Each row is followed by its class.
[ -9  -2  37   9 -63  -5 -40  13  29   8  12  39 -43 -14 -32 -15  30  44
  28  -7  -8   8 -45  54   9  -5  -7  34 -42  46 -21   9  66 -50 -24  -6
 -34  -7  21 -16  29] => j630
[  3   7  32   4 -52 -17 -51  -9  26   1  24  44 -56  -6 -18  -9   0  37
  36  -5 -22  -8 -42  27  -6 -21  30  11 -54  47 -12  23  33 -59 -21 -27
 -28  12  11   7  10] => j780
[ -4   0  36  10 -88 -26 -42  30  32   5  35  31 -58 -16 -18 -13  28  43
  43  -3 -14   3 -64  34  10   0  21  20 -41  58 -10  10  39 -33  -7  -4
 -32  16   8 -11  31] => j124
[  2  -1  42   5 -64  -9 -36  14  45   4  14  37 -22   9 -30  -6  25  32
   8 -23   7  22 -38  40   1  -1   7  23 -23  49 -20  30  56 -36  -6  -2
 -34  -7  29   7  54] => j630
[  28   -4  -47  -33  -18  -90   11   22    0   10   17  -21  -16   28
  -25   32  -22   -8    4   71 -114  -14   49  -39   11  -16   41   46
   -4    1  -61  -24   59   41  -18   -5   44   43   11    3   15] => j25
[ -3  -1  13 -10  32  -3  -9 -15  27 -24  41  -2  -6 -17 -26  10  25 -10
  21 -19  39 -13  -1  14 -11   9 -23 -57 -48  70 -25 -21   5 -15 -47 -12
 -35 -53  18 -40  33] => j521
[  4  13  43 -14 -61 -23 -52  10  38  -2  19  27 -31 -11 -32   4  12  49
  30  30 -27  -5 -31  43  20  15   1  22 -42  47 -20  -2  53 -31 -12 -15
 -28 -11   6  28  58] => j702
[ -2   2  54  11 -44 -38 -29  12  46   4  22  30 -42   8 -21  -4  25  20
  25  19 -11  -1 -51  18   2  14  26   3 -50  91 -37  -3  39 -20 -24 -10
 -24 -20  21  -9  84] => j521
[ -1 -13  -5  13  23 -18  -3  -8  13 -22  31 -17  24  -1 -20  19  31 -10
  11 -53  25  12  14  47  -8   4 -25 -17 -26  47 -18 -23  16 -34 -33 -10
 -26 -55  -7 -45  33] => j630
[ 26 -11 -17  35  -3 -89 -15  23 -58 -39  78  23  -6  64 -60  -3  14   6
  -5 -19  -7 -20   5  53  29 -24  32  64  71 -37 -55  32  40 -11 -27  22
  68  20 -52 -63 -49] => j780
[-12  -1  46  -2 -50 -22 -31  -1  48   3  13  24 -33   4 -30  -7   0  19
  24   4 -18 -10 -40  17  -3  16  23 -10 -42  67 -23  -2  40 -16 -15  -6
 -19  -9  23  -6  78] => j521
[ -8  14  48  15 -68 -37 -35  -1  26 -27  21  26 -31 -17 -31  -8  30  32
  23  22   5  17 -36  56  22  20   2  29 -51  50   4  18  44 -54  -7 -30
 -22   1  18  18  89] => j605
[   9   -9  -63  -12    9  -18  -16   17   -2   17   72   28  -44  -45
  -16   52   35  -13   61  -34  -46    4   80   54   -8  -63  -21    9
  -13    7  -32   22   47  -60  -67   45   -1   49   29  -40 -104] => j780
[ 39  -4 -69  27  78 -43 -22 -62 -35   0 -23  10   2 -64  49 -15   6   7
  -7  16  36   0 -38 -38 -17 -24  16  30 -22  43  -2  49 -12  -6 -11  38
 -37 -10 -20 -10  -6] => j261
[ 33 -16 -80  24  64 -41 -30 -34 -53  -7  14   1 -20 -55  37   7  10   5
  -9  21   9  -2 -55 -60 -54 -20  34  21 -19  59 -17  39   8  17   3  17
 -41  -9 -35 -12 -49] => j124
[ 31   4 -67   2  64 -42 -12 -52 -54 -15   4  -6  -4 -55  45  -6   3  -4
  -2  25   6   5 -19 -47 -42 -17  -1  31 -25  67 -15  31  18   1  -6  15
 -42  -3 -35  -5 -20] => j605
[ -3  -1  25   9 -51  -8 -33  17  49 -19  25  30 -36   0 -30  11  -2  49
  29  22  -3  -7 -42  41  10  -3  28   2 -54  62 -13  -3  36 -26 -17 -10
 -24 -12  16  22  66] => j895
[ 13 -23   2 -13  18 -71  10  84  -2  -5  29 -41   1   7 -10  12  -3   8
 -65 -30 -75  34   2 -41 -28  24 -13  42  51  85 -76 -36  -4  -8  14 -37
  32 -49 -63 -26 -19] => j25
[ 32  -1 -71  23  53 -52 -24 -44 -45 -25   9 -12   4 -46  33   1   7   6
  -8  33  10  18 -26 -24 -38 -16  14  44 -31  64  -7  39  17 -19  -7  -1
 -41  -6 -39   7 -10] => j605
[-21  18  30  18 -51 -48 -42  16  24 -16   7  31 -61 -10 -28 -20  18  40
  11  -2  21  10 -38  33  12   3  20  23 -36  58 -16  39  35 -39 -15  -1
 -38   5  12  -4  64] => j921
[  23  -12   -8  -98  -11  -83   -7   38    8  -28   36 -114  -29   26
  -61   88   -7   13  -24   24  -63  -64   26   23    2  -12   20   19
   43   13  -47  -24   65   84  -60   -8   56   12  -28    8  -16] => j895
[-18  -1   5 -26  17 -53 -85  23 -60 -20  42  15 -59   6 -76 -10  10  19
  13  25   1 -33  16  22  -6  21   6  37  34  11 -10  10  55  16 -42 -45
  10 -14  24 -40 -83] => j521
[ 50 -19 -45 -16 -16 -54  -5  13 -49 -22  30 -29 -32  66 -79  10  15 -43
 -44 -12 -29 -14  17  14   3  15 -20  21  68 -21 -48  82   6  44 -30  45
   8  27 -36 -45 -75] => j780
[-24   5  35  30 -60 -41 -32  16  46   0   6  36 -49   0 -21  -4  20   6
  42   4 -11   8 -24  30  11   6  17  19 -63  40 -15   6  30 -43  -5   8
 -17  20  29   8  76] => j921
[ -2 -13  43  -2 -56 -21 -35  14  33  10  10  32 -31  23 -22   5  10  31
   8  -2 -15   5 -37  29   3   9  16  27 -21  49 -22   7  55 -19 -14 -18
 -18  -4  16   3  50] => j630
[ 24  -1  34   4 -83 -14 -31  14  58 -18  26  33 -36   1 -26  -6  16  52
  41  10   3   4 -65  45  15  -4  -3   4 -40  74 -19  -4  40 -50 -15   4
 -22  -1  10   3  66] => j895
[ 17 -32  -6  13  13 -16  34  14  54 -29  41 -41  -1  -9 -36  33  13   7
   4 -18  20   0  17  14  10   4 -22 -12 -30  12  -2 -41  -7 -20 -36 -23
  -3 -52   3 -32  36] => j25
[ 45  -4 -58  -1  56 -54 -21 -53 -38 -25   3 -15  -3 -54  35   4  -3  -3
  -6  38   0  -2 -33 -41 -41 -21  13  31 -47  65 -20  30  25  -7 -11  19
 -43   0 -36  -6 -24] => j605
[ 13  -5  50   3 -53 -53 -54   9  52   9  16  45 -52 -16 -15  -8  16  44
  27   7  16  -3 -53  54  29   8  26  25 -44  67   9  22  18 -54 -33 -11
 -28   2  25  -4  71] => j261
[ 16 -12   8 -27  27   3   8  -7  30 -20  36 -17  17 -26 -23  31  21  -5
  19  -6 -12 -11  15   6   2  17 -41 -50 -47  33 -28 -45   8 -10 -25  -4
 -17 -50  -1  -7  21] => j702
[  8  -2  40  15 -85 -40 -45  30  32  -7  45  39 -55  -2 -21 -12  28  69
  28  -3   5  -2 -77  38  14   0  29  21 -30  63  -8  10  38 -37 -12 -16
 -20   0   3  -8  51] => j124
[  6   3  37  -6 -77 -20 -48  13  63 -15  28  28 -46  -5 -29   6   9  46
  38  15 -10  -5 -53  33  10  10   5   0 -54  67 -17  -1  46 -39 -23  -3
 -33   2  29  28  60] => j895
[  9  -2  13  10  33   8   5 -30   8 -35  35  -7 -11 -35 -21  24  38  11
  16 -40  35 -23   3  16   0  -3  -8 -37 -37  25  -1 -20 -15 -30 -43 -36
 -13 -49  -2 -38   9] => j780
[ 39 -15 -69  14  90 -20 -12 -52 -39   5 -18  12  -5 -65  37   5  -3  -4
  -6   8  26 -11 -27 -53 -29 -15  23  33 -10  39   1  51 -13  23  -4  29
 -30  -8  -8  -7 -24] => j261
[  8 -21  15 -21  13 -11   7  -4  11 -14  23 -29  14  -7 -20  19  40  -8
  11 -45  25   2   5  26  -1  -4 -36 -26 -15  41 -23 -32  18 -10 -34  -1
 -13 -49  -4 -59  10] => j630
[ -3   2  50   4 -68 -13 -28  18  45  11   4  32 -21   5 -20  -3  16  35
  15 -14 -17   8 -20  53   9 -15  10  26 -25  52 -21   7  69 -37 -17   4
 -26  -1  26  -1  38] => j630
[ 20 -25  14  -3   2 -34  -2  -6  49 -31  15 -33 -19 -26 -36   6   9  10
  10 -12  26  -4  15  12   9   0 -26  -1 -27   2   7 -36   9 -35 -24  -9
   2 -42   9 -49  16] => j25
[  34    2 -105   10   78  -49  -12  -52  -23    2   -2   13   -5  -75
   48   -6   -5   16    1   12   12   20   -5  -54  -53  -40   24   34
  -26   34  -15   28    3  -24   -5   27  -44    0  -16  -22  -30] => j25
[-46 -35  29 -93  11 -96 -32  11 -25  -5  -8 -54 -37  23 -84  11  -4  13
 -79  13 -13 -51  11 -14   7   9  54 -34  57 -47 -44  28  26 110 -34  66
  44  -7  -6 -60 -27] => j521
[ -4  -5  -7   9  21 -24  14   1  24 -34  32 -21 -12 -26 -16  20  29  -4
  22 -44  43   2   5  12   1  -5 -22 -34 -42  52 -17 -18  -4 -21 -31   4
 -29 -36  -2 -42  47] => j921
[ 24  -2 -85  -3  73 -39 -34 -57 -46 -14  -2  -3  -4 -45  44   1  -6  14
   4  29  25  -8 -29 -47 -46 -13  19   6 -13  59 -17  24   2   5 -15  31
 -39  -4 -33  -9 -30] => j895
[  8  -2   4  35 -19 -10 -24  11  36 -35  50 -10   4 -21 -27  11  38  -5
  23 -41  33  -3  -7  45   6  15 -23 -26 -47  46   0 -25  -9 -44 -18  -2
 -31 -38  -5 -37  28] => j124
[ 20   1  58  -4 -62 -28 -46  11  66   5   3  37 -46 -20 -34  -3   4  19
  21  -4 -14 -11 -41  45  23   8   1  22 -44  60  -5  22  36 -43 -16  -1
 -19   3  38  16  67] => j261
[ -2  -6  65 -11 -63 -25 -33   4  39  -1   9   9 -31  -8 -28  -3  20  37
  31  45 -24   2 -29  23  34  24   9  11 -34  25 -12  -6  55 -23  -8 -12
  -9  -4  16  19  56] => j702
[ 11  -8  19  -9  15   5  -5 -24  30 -24  37 -12  -9 -31  -9  33  22  -2
  27 -39  20 -19   6  20  -7 -15  -2 -40 -52  30 -16 -10  -4 -44 -43 -11
 -17 -18   5 -33 -13] => j780
[ 18 -11  12 -17  16  -6  -4 -13  23 -20  43  -5 -18 -19 -25  32  29 -10
  34 -41   4 -16  11  23 -12 -17  -9 -45 -53  31 -15 -15  -6 -40 -45 -15
 -17 -27  12 -39 -24] => j780
[ 35  -1 -65   5  63 -48 -10 -61 -42 -24   7 -20   2 -59  41   5   2 -13
   1  36  11  10 -23 -36 -40 -20  15  30 -38  54 -10  37  26  -8  -8  14
 -42   6 -34  -5 -12] => j605
[ 48  -1 -85  14  70 -40 -35 -57 -56 -31  -8   0  -1 -36  38  -1 -14   3
  -2  34  25   0 -38 -53 -42  -7   5  18  -1  62 -14  33   9   3   0  28
 -43 -17 -34  -7 -35] => j895
[ -6   6  46 -13 -42 -24 -42  13  45   7  16  36 -54  -3 -29  -9  13  30
  15   7 -18 -14 -43  20  -7  14  15   0 -48  70 -33  12  42 -20 -28   5
 -28 -10  31  -8  46] => j521
[  -9  -16   -1  -59  -39 -109  -46    2  -40   -9  -33  -16   -3   46
  -33    9  -70   34  -56   17  -31  -19   13    5    7  -10   30   30
   97   23  -49    6   26   38    5  -11   62   32  -72  -30    2] => j25
[ 28  -7 -83   9  75 -24 -27 -44 -50   9  -7   0   8 -32  45   6  -1  -5
  -6   4  -2   7 -17 -43 -57 -26  10  40 -14  54 -26  28  28   4 -12  17
 -49 -11 -29  -9 -54] => j630
[-24   6  31  41 -54 -34 -36  15  33   0   6  46 -48   5 -18 -13  14  36
  28   5   6  -4 -42  29  10   5  26  27 -50  49  -8   8  23 -35  -9  -8
 -20   6  12  11  72] => j921
[ 38  -2 -82  30  91 -20  -5 -69 -40  -6  10   0   0 -53  49  18  18  -9
   6   8  10  -3 -10 -52 -48 -40  31   7 -43  30 -17  39  -8 -21 -22  16
 -32  -7 -18  -7 -46] => j780
[ -5  -3  -9   8  14 -22   2   6  27 -29  23 -23 -13  -2 -22  25  13 -16
  26 -33  22  -8  20  10  -5   9  -6 -21 -44  30  -3 -23 -12  -6 -25  -9
 -20 -19   5 -20  33] => j921
[  4  10  54   9 -87 -29 -41  10  35 -23  20  44 -33  -5 -33 -12  20  44
  22  17   1  11 -48  56  23  13  -1  27 -51  55  -2  18  41 -55  -6 -16
 -23   5  14  17  76] => j605
[ 38 -26 -25 -36 -10 -68  -1  37 -58 -30  45 -11 -19   6 -83  26  42   0
 -52 -13  -6   4  10  58   5   9 -52  42  93  34 -38  43  36  15 -14  19
  47 -11 -50 -70 -11] => j605
[ 14  14  55  -4 -80 -31 -51  16  43 -23  13  45 -41  11 -29  -6   9  50
  31  19 -10 -12 -61  42  16  22   5  10 -33  72 -20 -19  34 -37 -13 -14
 -15  -5   9   9  63] => j895
[ -5   2  41  30 -60 -16 -32  12  33   5  10  37 -14  20 -17 -14  22  36
  15 -12   3  18 -22  48  13   3  12  33 -23  55 -11  12  55 -44 -13 -14
 -27 -14  24   3  62] => j630
[ 31   0 -66 -12  73 -26 -20 -61 -46  -7  -2 -11   4 -79  35   3  14  18
  10  35   2  -1 -34 -38 -38  -9   2  16 -25  39 -27  21  23  -3 -11  12
 -43 -12 -43  -2 -39] => j702
[ 45  -6 -92   2  69 -47 -34 -44 -48 -15   6   6 -18 -40  31   7   1  23
  16  23   1 -17 -46 -45 -54 -14   8  26 -19  65 -21  10   8   5 -18  22
 -28 -15 -36  -9 -37] => j895
[ 18  -5 -87  18  87 -29 -11 -58 -51  12 -16  -7  25 -34  56   1   2 -23
  -5   4  -3   9  -6 -53 -55 -36  19  25 -25  48 -34  26  23  14  -4  40
 -50 -13 -28 -12 -37] => j630
[ -7  28 -48 -46  34 -73 -24   5 -45 -31  33 -24 -13  68 -41  18  -4 -33
  -5  14   7 -30  66   9   5  22  16  19  60 -37 -32  17  10  83 -13  22
  45  25 -20 -11  17] => j895
[ 32   8 -65 -10  86 -28 -17 -63 -57 -11 -11 -16   5 -63  41  -6   3   6
   8  41   0  -3 -22 -59 -35  -6   8  24 -19  32 -28  18  20  20   4  14
 -39 -14 -45  -1 -33] => j702
[ 38   8 -85   3  90 -29 -13 -56 -55   2  -8   2  10 -73  49  -7  28   3
   8  20   6  24  -8 -55 -45 -10   3  23 -12  36 -18  41   9   5   9  39
 -51 -17 -25  -1 -39] => j702
[ 11 -12   9  -8  -7  -4  -4  21  19 -35  55 -24 -23 -22 -43  29  38   7
  14 -29  24 -25 -31  19   8   2 -23 -30 -39  45 -26 -28   0  15 -26  -5
 -22 -48 -14 -44  18] => j124
[  4   5  50  14 -57 -19 -54   5  40   4  -5  40 -53 -15 -29 -16  -3  31
  16  18  -1  -7 -48  32  32  12   6  35 -34  59   0  36  35 -28 -13 -19
 -26   3  30  31  66] => j261
[ -1 -16   6  19   3 -26  15  16  27 -43  37 -27  -5 -19 -28  35  44   3
  11 -37  53   4   2  37  22  16 -22 -21 -28  27 -10 -20 -14 -31 -35   7
  -5 -33  -6 -55  52] => j921
[  2  -9  16 -11  29 -25  -6  -7  17 -29  31 -19 -10  -5 -31  11  33 -12
   2 -17  34  -8  -4   4  -6  24 -18 -52 -33  73 -31 -13  -2   3 -47  -4
 -34 -59  11 -50  33] => j521
[-15  10  30  24 -58 -30 -32  20  53 -10  12  30 -57 -13 -24   6   9  29
  30  -4  -4  -2 -33  32   9  -2  12  19 -62  65 -18   9  39 -39 -17  -3
 -36   6  17  15  76] => j921
[ 22 -17   2 -14  12 -30   4  -3  54 -28  20 -26  -2 -25 -37  38  10   5
   3  -9  16 -15  18  20   6  -5 -21 -14 -42   8 -10 -45  -2 -26 -26  -4
   6 -46   6 -43  42] => j25
[  1 -11  49  -3 -65 -32 -42   6  31   4  14  35 -35   5 -28  -9  19  44
  19  -1  -1   1 -55  41  13 -16   8  29 -32  64 -38   4  72 -36 -24   0
 -24  -9   5 -25  45] => j630
[ 14  -9   2 -18  10 -15  13  -8  60 -30  24 -27  -7 -36 -33  27  10  -3
  17 -23  19  -1  30   6  -1   6 -14 -24 -49  20  -4 -34   2 -27 -22 -20
 -15 -36  28 -35  51] => j25
[  3  -4  47 -11 -65 -28 -42  10  37  10  10  36 -40 -16 -28 -23  23  61
  42  21 -38   5 -54  35  12  -1  -1  17 -50  44 -25 -14  51 -44  -6  -4
 -13 -10  -4   9  41] => j702
[  22  -18  -44  -10   -8  -14  -21   31  -50  -12   34    5  -38  -35
  -71   17    6   62   17  -44  -43  -68   15   42    8  -14  -40   64
   58  -27  -14    1   74   16  -51   60   37   -9   10  -72 -102] => j521
[  7   1  50   1 -56 -23 -49  10  53  14  12  45 -38  -4 -18  -2   1  17
  27  17   1 -14 -40  30  29  12  19  13 -50  69  -3  20  16 -22 -22 -11
 -38   9  38  21  58] => j261
[ 10  -3  15 -20   7  -6  21  -9  22 -45  47 -43  14 -20 -29  36  19 -22
  17  -8  18 -13  13  28  15   4 -34 -31 -55  32 -17 -23  16  -4 -28  -3
 -14 -30   0 -21  51] => j605
[ 21  42 -27  -3  48 -31   3  23 -64 -24  59  16   0  58 -23  40  45  -2
 -14 -31  33 -25  49 -47   5  14  63  40  62 -18 -25  55 -21 108  -2 -16
  11 -12  29  20   2] => j780
[ -6  -5  16  -2  -1  -8 -27   3  32 -22  35 -15  -3 -29 -21  23  24 -25
  20 -26  18 -16  -3  24  -7   3 -16 -46 -58  49 -15 -29  -6 -18 -13   9
 -30 -33  -2 -35   8] => j124
